array([ 7.982, -6.312,  8.554, -1.901, -7.547]) gives -1.901
array([-5.917, -1.503,  8.390, -2.056,  5.874,  4.397]) gives 5.874
array([-7.842, -1.869,  2.773, -4.020, -4.270,  3.636, -3.366]) gives 3.636
array([ 1.150,  3.208,  6.873,  4.619,  5.690, -0.879,  1.431]) gives -0.879
array([2.157, 4.372, 0.891, 8.431]) gives 0.891
array([ 2.325, -4.327,  8.132,  2.952]) gives 8.132
array([ 7.446, -4.083, -2.652,  2.215, -5.370]) gives 2.215
array([-0.123,  7.737,  1.572,  1.974]) gives 1.572
array([ 4.587,  6.317, -6.711, -5.085,  6.860,  8.287,  0.934]) gives 8.287
---
(93, 46, 27, 71, 205, 192) Answer: 192, 93
(513, 964, 315, 793, 70) Answer: 70, 513
(108, 242, 106, 39, 167, 117) Answer: 117, 108
((6, 3, 3, 4), (9, 4, 5, 5), (6, 2, 7, 7)) Answer: 4, 6
((585, 120, 338, 437), (166, 219, -136, -660)) Answer: 437, 166
(37, 43, 45, -26, 33) Answer: 33, 37
(9806, 5824, 6268, 4377, 4103, 1861) Answer: 1861, 9806
(861, 112, 991, 780, 525, 888) Answer: 888, 861
((-18, 8, 29, 26, -5), (18, 13, -16, -25, -23)) Answer: -5, 18
---
[-1.349 -2.621 -1.679  7.080] >> -1.679
[-4.777 -3.647  0.604 -8.418 -3.875  0.221  1.276] >> 0.604
[ 7.779 -5.790 -2.697 -0.199  0.370 -0.351] >> -2.697
[-2.140  8.012 -7.411 -8.028] >> -7.411
[ 0.406  7.924 -0.134 -0.967 -2.135] >> -0.134
[ 4.299  2.003  2.928  4.696 -7.501 -0.128] >> 2.928
---
-8.296; 3.922; -7.500; 2.326; -6.834 >> -6.834
5.428; -6.951; -7.468; 1.532; 1.848; 4.855 >> 4.855
-5.285; 0.237; 7.562; -5.956; -1.936; -3.876; -7.612 >> -7.612
6.113; -1.003; 4.859; 6.015; -1.862 >> -1.862
4.185; 0.071; 3.980; -7.230; -3.049; 6.801 >> 6.801
5.478; 8.429; 4.981; 0.651 >> 0.651
-3.293; -0.484; -1.540; -7.444; -2.008; -7.201 >> -7.201
8.224; 1.468; 3.817; 5.797 >> 5.797
---
[[-0.765, 5.208, -4.255, 1.467],
 [-0.107, -5.385, 2.711, 6.406],
 [1.831, -5.252, 1.736, 3.739]] --> 1.831

[[-0.074, -7.527, -2.662, 0.202, -0.327, 2.421, -2.018],
 [1.049, 1.682, 1.615, 0.701, 0.813, -2.405, 0.830],
 [0.883, 1.685, 1.491, -0.674, 0.175, -1.978, 0.886]] --> 0.883

[[-5.613, -3.823, -0.397, -6.410],
 [-0.705, 4.644, -2.912, -0.335],
 [0.751, 8.360, -7.605, 1.662]] --> 0.751

[[0.060, 1.494, 7.030, 2.105],
 [2.001, 7.162, 1.550, -0.066],
 [0.264, 0.237, 4.968, 4.930]] --> 0.264

[[6.791, 1.264, 1.267, 0.217],
 [1.274, 1.264, 4.304, 4.659],
 [2.822, 5.718, 1.773, 0.217]] --> 2.822

[[-0.041, -0.122, 0.237, -0.010],
 [4.051, -0.359, 4.664, 4.001],
 [-3.330, -7.080, 1.690, -3.599]] --> -3.330

[[2.702, -0.149, 1.543, 6.852, 0.380],
 [-2.657, -0.063, -1.739, -2.890, 3.276],
 [-7.091, -1.784, 5.927, -5.876, 6.635]] --> -7.091

[[0.081, 1.933, 1.192, 0.022, -2.283, -0.111, 0.014],
 [-0.139, 4.871, 0.196, 0.158, -7.558, 0.187, 0.005],
 [0.138, 1.987, -1.705, 0.108, -1.252, 0.056, -0.057]] --> 0.138

[[-7.699, 0.113, 0.885, 0.853, 4.284, 7.728],
 [-2.474, -0.641, 2.563, 0.108, 2.408, 4.652],
 [-1.284, -0.612, 4.105, -0.731, 2.055, 3.511]] --> -1.284

[[3.036, 1.018, -4.714, 0.987, 3.699, -2.213, 3.198],
 [1.541, 2.093, 6.596, 0.409, -2.652, 0.544, -4.300],
 [0.875, 3.370, 5.898, -0.736, -6.691, 0.093, -0.240]] --> 0.875
---
[ 5.529  2.926 -4.985  4.092  6.484]: -4.985

[[-8.340  1.030  3.192  0.070  0.707  0.404]
 [ 0.614 -6.913  1.277 -4.318 -2.892 -4.359]
 [ 6.515 -4.785 -0.787 -2.492 -2.493 -3.335]]: -2.492

[-0.500  5.418 -1.579 -8.471]: 5.418

[1.359 0.471 6.199 1.409 3.844]: 6.199

[ 5.185  1.023 -6.563 -2.476 -3.011  0.517]: -2.476

[[-0.254  0.037  3.223  0.041  0.987]
 [ 4.898  0.952  3.871  6.656  2.811]]: 3.871

[-1.141  1.466 -1.547  8.100]: 1.466

[[ 0.786 -3.153  3.130  0.834]
 [-0.674  1.502 -6.883 -1.575]]: 1.502

[[ 3.464  3.446 -0.817  3.900 -1.771 -7.184  3.271]
 [ 1.985  0.681 -0.057  0.651  0.924  5.297 -1.406]]: 0.924
---
array([[-1.233,  0.965,  1.327,  6.093,  4.348,  3.086],
       [-1.773, -0.262,  3.301, -1.449,  0.676,  0.002],
       [-4.035,  0.933, -0.609, -5.668,  0.685,  2.461]])
-0.609

array([[ 0.545,  0.817,  7.666, -0.298],
       [ 1.196,  0.540,  0.521, -0.574],
       [ 5.090,  0.839,  3.325,  2.651]])
3.325

array([[-4.864, -3.388, -0.329, -3.505, -5.384,  1.932],
       [-5.939, -3.937,  0.619, -6.161, -5.137,  4.003],
       [ 4.071,  8.017, -0.230,  3.296,  3.893, -0.107]])
-0.230

array([[-0.417, -7.174, -3.576,  3.562],
       [ 0.376, -0.845,  1.897, -1.966],
       [ 1.247, -1.184, -2.697, -5.079]])
-2.697

array([[ 0.265,  0.075,  0.613, -0.625, -1.061,  0.000],
       [ 0.314, -0.041,  0.222, -0.338, -1.211,  0.241],
       [-0.474,  0.240, -0.840,  0.149,  6.901,  0.382]])
-0.840

array([[-1.990, -1.864,  3.446, -1.185, -8.393,  2.393, -5.484],
       [-0.333, -1.043,  2.497, -2.103, -1.730,  0.760,  1.271],
       [ 1.431,  0.915, -0.060,  0.186,  3.120,  3.029,  2.721]])
-0.060

array([[-4.919,  0.791, -4.988,  0.004, -2.307],
       [-2.435,  5.389,  5.815,  0.537, -0.808],
       [-1.160,  6.916,  6.976,  1.997, -6.092]])
6.976
---
[6 7 2 4 7 3] gives 3

[[ 60  43  99  93 248]
 [131  60  19 244 104]] gives 43

[[331 101 908 558]
 [190 226  13 985]
 [197 207 671 638]] gives 101

[ 413 -904  -64  281 -304  811] gives -304

[[53 54 59 88 41 57 56]
 [70 54 50 22 37 54 56]
 [40 54 63 44 86 54 58]] gives 37

[  1  18 -32  41 -12   2] gives -12

[7 2 9 0] gives 2

[724 803 194 356 701 201 486] gives 201

[[ 47  34  25  18  15]
 [-19  16  25   1 -48]
 [ 23  -1 -36  18 -16]] gives -36
---
[[70 20 33 29 57 77]
 [26 48 26 14 17 29]] gives 48

[[ 131  228  -89  563  369   93   30]
 [ 266  255  194  522 -809  161   74]
 [ 355   55  131  151  136  265  244]] gives 255

[[978 443 396 823 929]
 [878 985 874  28 485]] gives 985

[[56 52 30 71 73]
 [90 34 33 50 17]] gives 34

[[ 8  9 37 35 56]
 [81 41 27 39 25]] gives 41

[[715 682 896 951]
 [794 706 361 154]] gives 706
